noba: [-25  36  -3 -32]
Kibi: [ -6 -54  12  34]
nusu: [-19  30  -2 -23]
Gogof: [-14  25  -2 -16]
asked: [-25  36  -3 -32] => noba
asked: [-19  30  -2 -23] => nusu

Gogof: [  1  -7  23  17 -15  14  32 -12  33   8]
noba: [ 31 -21 -17 -12   1  14  -6  42  21  43]
tatep: [-30  34 -32   2  47   8  41  47 -37 -36]
Gev: [ 18 -24  16 -15 -27  21  45  27  23  35]
nusu: [ 15  18 -46  23 -35  12  15 -17  30 -36]
pevi: [ 15  -6  44  37   2 -21  48  41 -35  -3]
gugab: [-19  41 -39 -44  28  -9 -31  42  37  42]
Vep: [ 28  -8 -31 -32 -34 -32 -12  -2 -21   0]
Folat: [-11  32 -46 -14  25  -5 -39   9   8 -42]
next: [ 28  -9 -31] => [42 37 42]
next: [14 -6] => [42 21 43]
next: [ 41 -39] => [-44  28  -9]
next: [ 16 -15 -27  21] => [45 27 23]
next: [28 -9] => [-31  42  37]
next: [ 32 -46 -14] => [ 25  -5 -39]

tatep: [-13  28  27 -26 -12  -3  34   7 -22 -43  43  22  37   6 -50  -7 -35  16
  -7  13 -13   9 -21]
noba: [-16  33  34 -32 -14  -4  38   9 -31 -51  52  26  45  11 -56 -13 -45  22
  -5  14 -15   7 -22]
nusu: [-16  33  34 -32 -14  -4  38  45  11 -51   9 -31  52  26 -56 -13 -28  13
  -8  11 -11   9 -19]
tur: [-29 -14  34 -32 -14  -4  38   9 -31 -51  52  26  45  11 -56 -13 -28  13
  -8  11 -11   9 -19]
asked: [-29 -14  34 -32 -14  -4  38   9 -31 -51  52  26  45  11 -56 -13 -28  13
  -8  11 -11   9 -19] => tur
next: [ 33  34 -32 -14  -4  38   9 -31 -51] => [52 26 45]
asked: [-16  33  34 -32 -14  -4  38  45  11 -51   9 -31  52  26 -56 -13 -28  13
  -8  11 -11   9 -19] => nusu
next: [ -3  34   7 -22 -43  43  22  37   6 -50] => [ -7 -35  16]
asked: [-16  33  34 -32 -14  -4  38   9 -31 -51  52  26  45  11 -56 -13 -45  22
  -5  14 -15   7 -22] => noba

pevi: [ -7 -16  -4  16 -12  -3  20  12 -26  15 -42   1   6   6  -4]
Gev: [ 2  6  0  7 10  0  1 15 -2 15 21  9  1  6 -2]
Folat: [  0  21   3  12  -6   8  -6  -6   2  -4   3 -14   8   1  -1]
tur: [-12  -3   8 -17 -11   7  -7   2 -18  -6  18  11  -7  -5   4]
noba: [ -6   0  15 -36 -29  22 -16 -10 -13 -23  31  27  -7  -7   5]
gugab: [ 11 -13  -1 -11 -26  11   6  -2  15  15 -10  29   4   5  -3]
Gogof: [  1  -2 -13  26  -4 -10   7   8  -9   7 -24 -18   6   8  -4]
nusu: [  0  -7  -2  26  51  -5  10  24  19  31 -11  -2  -1   4  -5]
Vep: [-36 -29  22 -16 -10 -12 -23  31   6 -10 -27 -11  -3 -11   4]
next: [-36 -29  22 -16 -10 -13 -23  31] => [27 -7 -7]
next: [-29  22 -16 -10 -12 -23  31   6] => [-10 -27 -11]
next: [15 -2 15] => [21  9  1]

Gev: [ 10 -16  -3 -14   1   4  20   3   5  -3 -19  -5  32   1]
pevi: [ 17 -12  -5  -8   1  -4  -2   4   3  23 -10  14 -10 -13]
Buliv: [  5  32  -2   7   3   4 -22  19  30  -4  27  37 -46   9]
Folat: [-12 -11 -17  21  -3 -21 -12  -3  -8   2  10  23 -21   6]
next: [20  3  5] => [ -3 -19  -5]
next: [-11 -17  21  -3] => [-21 -12  -3]
next: [-12  -5  -8   1  -4  -2   4   3  23 -10] => [ 14 -10 -13]

nusu: [ -8  -2  -4  -4  -8  11   5  -4  -1  11   8  -9  -8 -13   8  14   3   1
  34 -34  -9 -15  14   3   1  15  -9   4  -1  -9  -9   9  13   7  10  11
 -15   1   0  29  -5  -7]
Gev: [  0   5  -9 -11  -1   0   0   4   7  10   1   0   6 -15   2  -3   3  -2
  11  -9  -1  -3  -4 -11   9   6  -7  -1 -12   1  -2   1   4   0  -4  10
 -11   2  -8   5   7   6]
Vep: [  1  34 -34  -9 -15  12   3   1  15  -9   4 -13 -16  -2  13  21   9   1
  41 -41 -15 -16  26  21  -6  11  -9   8  11 -10 -11  12  18  15  25   5
 -16  -2   6  41 -14 -14]
Kibi: [ -8  -3  -3  -3  -8  10   5  -4  -2  10   8  -9  -8 -12   9  15   3   1
  35 -34  -9 -15  15   4   1  15  -9   5   0  -9  -9  10  14   8  11  11
 -16   1   0  30  -5  -7]
noba: [ -4 -17  21  27   3  -7   2   1 -11 -20   7  -5 -12  23   8   8  14   0
   5  -5 -12   4  19  35 -12 -13   0   5  23   1   0   3   8  14  26 -13
   1  -7   9  17 -16 -11]
pevi: [-11 -25  26  34   0  -6   5   2 -14 -21  16 -13 -19  21  18  18  24  -1
  30 -30 -24  -3  34  50 -14 -10  -8   9  29  -3  -6   9  21  26  44 -10
 -13  -9  11  45 -24 -18]
Buliv: [-12 -20  20  25  -4   1   6  -2 -13 -12  15 -14 -20  13  17  21  18   1
  37 -37 -21  -9  33  41 -11  -1  -8   9  23  -7  -8  11  21  23  38  -4
 -14  -6  10  46 -21 -18]
gugab: [-12 -21  21  27  -3   1   6  -2 -14 -14  15 -14 -20  15  17  21  19   1
  36 -35 -22  -9  34  43 -14 -10  -8  10  25  -6  -8  11  21  23  39  -5
 -13  -7  10  46 -22 -19]
asked: [-11 -25  26  34   0  -6   5   2 -14 -21  16 -13 -19  21  18  18  24  -1
  30 -30 -24  -3  34  50 -14 -10  -8   9  29  -3  -6   9  21  26  44 -10
 -13  -9  11  45 -24 -18] => pevi
next: [-12   4  19  35] => [-12 -13   0]
next: [  1  34 -34  -9 -15  14   3   1  15  -9   4] => [-1 -9 -9]
next: [ 0  5 23  1  0  3  8] => [ 14  26 -13]
next: [  7  10  11 -15] => [ 1  0 29]
next: [ 2 -3  3 -2] => [11 -9 -1]
next: [ -9   4 -13 -16  -2  13  21   9   1  41 -41 -15] => [-16  26  21]

Vep: [-20 -12  20   0  15   8 -18  18  18 -21  19   2 -11  -8  16 -12  23  26
  23  21 -22 -22  22  13  -2   9  23 -10 -11  19  23 -21 -17  20  24 -18
 -29  21 -11  26  26   6 -20 -19 -17  24  26 -27  -2]
Folat: [ -9 -13  19   0   6  17  -1  18  22  -8  16 -12 -11  -8  24  -6  30  30
  28  25  -7  -4  25  25   9 -10  28 -18  -4   5  18  -1   1  30  30  -1
  -5  25 -15  32  37  -4  -9 -13  -6  28  37  -7  11]
tatep: [-10  -9  -1 -14   7   7   0  11  15   0  10   0   0   0  14   0  17  15
  18  16   0   0  15  13   6   0  18   1   0   4  10   0   0  16  16   0
   0  16   1  16  17   0   0   0   0  15  17   0   6]
tur: [-20 -12  20   0  15   8 -18  18  18 -21  19   2 -11  -8  16 -12  23  26
  23  21 -22 -22  22  13  -2   9  23 -10 -11  19  23  -8  -4  34  38  -6
 -16  31 -21  41  45   4 -17 -22 -13  36  45 -17  10]
Kibi: [-19  -9   8   1   9  -6 -20   7  -8  22   8   4 -10  -9  -1 -14   5   7
   5   5 -21 -22   6  -4 -12   9   5  -5 -14  13  10 -22 -20   1   6 -20
 -27   5  -7   6   4   7 -19 -15 -18   7   4 -25 -12]
Gev: [ 23  16 -14  -5 -13  -1  18 -13 -12  23 -14  -2  16  13  -8  18 -16 -18
 -14 -14  23  22 -14  -6   8  -9 -14  14  16 -15 -17  20  17 -13 -17  18
  26 -14  15 -18 -19  -9  23  23  21 -17 -19  26   7]
next: [16  0  0 16  1 16] => [17  0  0]
next: [-19  -9   8] => [ 1  9 -6]
next: [-10  -9  -1 -14   5   7] => [  5   5 -21]
next: [22 -8] => [ 16 -12 -11]
asked: [-20 -12  20   0  15   8 -18  18  18 -21  19   2 -11  -8  16 -12  23  26
  23  21 -22 -22  22  13  -2   9  23 -10 -11  19  23  -8  -4  34  38  -6
 -16  31 -21  41  45   4 -17 -22 -13  36  45 -17  10] => tur

tur: [ -6  -1  -4  17 -22  53  29  40  39  27 -48   2  -9   5 -26  27 -32  15
   5  31   8 -14  -3]
Vep: [ -5   1 -17  20 -15  48  27  34  41  31 -46   8 -11   1  15  24 -34 -30
   8  32  10 -20  -6]
tatep: [ -4   3 -23  22 -11  46  25  32  42  33 -46  12 -12   1 -30  23 -34  15
   9  32  10 -23  -8]
nusu: [ -4   3 -25  23 -10  46  25  31  43  33 -45  12 -12   1 -30  24 -34  15
   9  32  10 -23  -8]
Kibi: [-34  13   9  19 -18  50  28  38  40  28 -47   6 -10   4 -28  26 -33  15
   7  32   9 -17  -5]
gugab: [ -6  -1  -4  17 -21  51  29  40  39  27 -47   3 -10   4 -27  27 -32  15
   6  31   9 -15  -3]
next: [  1 -30  24 -34  15] => [ 9 32 10]
asked: [ -4   3 -23  22 -11  46  25  32  42  33 -46  12 -12   1 -30  23 -34  15
   9  32  10 -23  -8] => tatep
next: [  5 -26  27 -32  15] => [ 5 31  8]

gugab: [ 38  -9  -6   2  -4 -16  43]
nusu: [ 28   3  -9  -5   1 -13  39]
Vep: [ 24   7 -15  12  12 -17  27]
tatep: [ 42 -29  20 -22 -16 -23  43]
Buliv: [-21 -22  20 -29 -21  47   1]
Kibi: [ 20 -21 -22  23  19  -9 -17]
next: [-22  20 -29] => [-21  47   1]
next: [-9 -5] => [  1 -13  39]
next: [-21 -22  20] => [-29 -21  47]
next: [-9 -6] => [  2  -4 -16]

gugab: [-11 -12  -2 -19 -25  -1  18 -29 -11  11 -10  23]
Gogof: [-11 -12  -2 -19 -25  -1  18 -29 -11  11  -6  -2]
nusu: [ -5 -16 -31   9  -9 -12   0   2 -17   8  18 -13]
tatep: [  3  18  -9 -24  14  12  26   8 -26 -15   2   2]
tur: [  3 -22   8   4  -1 -22  18 -29 -11  20  -9 -22]
Vep: [ 16  23  16   4 -22   7   9   2  11 -12  -2  17]
Folat: [ 13   5  12  -8  -6 -11  -2 -19  40   6   1  -4]
Kibi: [ -6   5  15   5 -35  12   8  26  25  -1  10  -1]
pevi: [ 26  16   4 -18  31 -21   9  20 -28  18  14 -16]
Gev: [ -7 -16  -8  27 -25 -15  -8 -17 -21  26  31   2]
noba: [ 21 -21   7   4  -3  16  -8   7  -9  -7 -20  13]
next: [ 16   4 -22] => [7 9 2]
asked: [-11 -12  -2 -19 -25  -1  18 -29 -11  11 -10  23] => gugab
next: [12 26  8] => [-26 -15   2]
next: [  3  18  -9 -24  14  12  26] => [  8 -26 -15]
next: [-31   9  -9 -12   0   2 -17] => [  8  18 -13]
next: [ 3 18] => [ -9 -24  14]

gugab: [ 20  39  20   6  14 -15  23  39]
Gev: [20  7 20  6 14 36 23 39]
tatep: [ 20  39  20   6  14 -15  -8  19]
asked: [ 20  39  20   6  14 -15  23  39] => gugab
asked: [ 20  39  20   6  14 -15  -8  19] => tatep
asked: [20  7 20  6 14 36 23 39] => Gev
next: [ 7 20  6 14] => [36 23 39]

tur: [-25   4 -17 -14  44  13  27 -24  -3 -12  -4   6  -7  22  16 -10 -12  10
 -15 -32]
Gogof: [  0   0  -9 -12  16   4   4 -17  -1  -7   0   1   1   7   6 -13   8 -10
  10  -8]
Kibi: [-25   4 -17 -14  44  13  27 -24  -3  -4 -12   6  22 -10  16 -13   8  10
 -15 -32]
next: [-12  -4   6  -7  22  16 -10] => [-12  10 -15]
asked: [  0   0  -9 -12  16   4   4 -17  -1  -7   0   1   1   7   6 -13   8 -10
  10  -8] => Gogof
next: [ 16   4   4 -17  -1  -7   0   1   1   7] => [  6 -13   8]

gugab: [49 -8 -7 31 -6  8 38]
Gev: [  2   0   3   0   0  -3 -26]
Gogof: [-10   2  -5  31  -6   8  39]
tatep: [-19   1  -4 -10   3  -1 -10]
nusu: [ 0  2  3 17 -2  1 21]
Folat: [ 2  0  3  0  0 -3  0]
Vep: [ 8 -4 -9  2  0  1  5]
pevi: [49 -8 -5 31 -6  8 38]
noba: [-15   0  -1 -13   6  -3 -13]
asked: [49 -8 -7 31 -6  8 38] => gugab
next: [-10   2  -5] => [31 -6  8]
next: [-9  2] => [0 1 5]
asked: [49 -8 -5 31 -6  8 38] => pevi
asked: [  2   0   3   0   0  -3 -26] => Gev

tatep: [ 13 -12  -2   9   7  17 -15  -4 -41   0 -26  -9  -7  25 -31 -12   9  -4
 -30   9   6 -15   8 -17  10  -9 -16  -2 -18   0 -20 -11  -6  27 -12 -17
  -4   0  -3  -9 -15  -9   7 -36 -15 -24   7   1 -12   5  -8  18 -12  10
  18]
Kibi: [-29 -27   8  11   5  10 -18 -16  -7  -4 -24   4 -16   5 -28 -25  -5  -3
   1  11   6 -19  28  28  15  17  16  -6 -12  18  12 -21 -11  14   8  -9
  29  23  18  19  -8  11   0   5  12   6  13 -12  -3   9   7  17 -14 -11
 -21]
nusu: [-22 -11 -29 -14  11   5  17   1  -8 -16  -4 -20 -27   1   4  13  10  17
  -9   1 -15  -3  14  39   4 -15 -14   9  -3  -9   5  17   6  27  13   6
   6   6 -23  15 -20  11  -3 -24  16  -8  19   0  -3 -12 -17 -15 -19  -1
   9]
Gogof: [-15  -8  17  16  -6 -27 -15  -4 -41   0 -26  -9  -7  25 -31 -12   9  -4
 -30   9   6 -15   8 -17  10  -9 -16  -2  14   8  18 -12  23  -9 -11  29
  18  12 -21  -9 -15  -9   7 -36 -15 -12  15  -1  -6 -22   7   3 -11   6
 -14]
pevi: [-22 -11 -29 -14  11   5  17   1  -8 -16  -4 -20 -27   1   4  13  10  17
  -9   1 -15  -3  14  39   4 -15 -14   9  -3  -9   5  17   6  27  26 -24
   4   7  17  20  -6   4 -18 -16  11 -22  19 -10 -31   8 -14 -14   0  -5
   3]
Buliv: [ -4  16  -2  18  21   3   8  -8  15 -20  -7  -5  11  -9 -29  13  17   5
 -28   6   2  -4   3 -13 -12  18  19   8   7   8 -12 -10 -34  12  26  23
  21  -4 -15 -15 -16   9  -5  23  -3   0 -32 -16 -32   9   1  16  12  10
  12]
next: [-2  9  7] => [ 17 -15  -4]
next: [ 13 -12  -3   9   7  17] => [-14 -11 -21]
asked: [ 13 -12  -2   9   7  17 -15  -4 -41   0 -26  -9  -7  25 -31 -12   9  -4
 -30   9   6 -15   8 -17  10  -9 -16  -2 -18   0 -20 -11  -6  27 -12 -17
  -4   0  -3  -9 -15  -9   7 -36 -15 -24   7   1 -12   5  -8  18 -12  10
  18] => tatep
next: [-12  18  12 -21 -11  14   8  -9  29  23  18] => [19 -8 11]

Folat: [ 32  -5  12  16  11  15  37  -9 -10  -6   2 -22   5 -17  23]
Gev: [ 22  -4  14  -7 -17 -29   2  43 -35   3 -13  12  39  -7   4]
Kibi: [ -3  -8  21 -18   9  26  -6  16 -13   4 -26 -17  11 -12  24]
Gogof: [ 13  -8  21 -18   9  26  -6  16 -13   4 -26   6 -28  10   4]
gugab: [ -3  -8  21 -18  26 -26   4  -6   9 -13  16 -17 -28  10   4]
tur: [ 17 -17  22  -3 -10 -17  21  38 -23  -9 -22   7  39 -11   4]
Vep: [ 13  -6  16  -6 -10 -24   4   4  16 -13 -13  10  41  -7   3]
next: [ -6   9 -13] => [ 16 -17 -28]
next: [-5 12] => [16 11 15]
next: [ 26 -26   4  -6   9] => [-13  16 -17]
asked: [ -3  -8  21 -18   9  26  -6  16 -13   4 -26 -17  11 -12  24] => Kibi
next: [-18   9  26  -6  16 -13   4 -26 -17] => [ 11 -12  24]

noba: [  1  32  13  -5  41   1 -10  18  -8  16  -1   6  -8  -4  -5 -15  11   2
  -5]
gugab: [ -1 -13 -17   2   8  -9 -24   7 -12  -7  -1  15  -6  -1  -4 -16 -12 -14
   3]
Vep: [  1  18 -10   2  35   2  18   3  -7   6   3  35  -4  -1  -5   1   4  -3
   1]
tur: [ -1 -13 -17   2 -35  -9 -24   7   6  -7  -1  15  -6  -1  -4 -16 -12 -14
   3]
Folat: [  1  32  13  -5  19   1 -20  18  -8  16  -1   6  -8  -4  -5 -15  11   2
  -5]
nusu: [ -3  35   3  -2  23 -13 -19  -7  -1   4   1   4 -36   4   0   9  12 -20
   6]
pevi: [  1 -10  18  -8  16  -1   6  -6   5  -9  -1  11  40   8 -15  -8   6 -32
   0]
next: [  1 -10  18  -8  16  -1   6  -8] => [ -4  -5 -15]
asked: [  1 -10  18  -8  16  -1   6  -6   5  -9  -1  11  40   8 -15  -8   6 -32
   0] => pevi

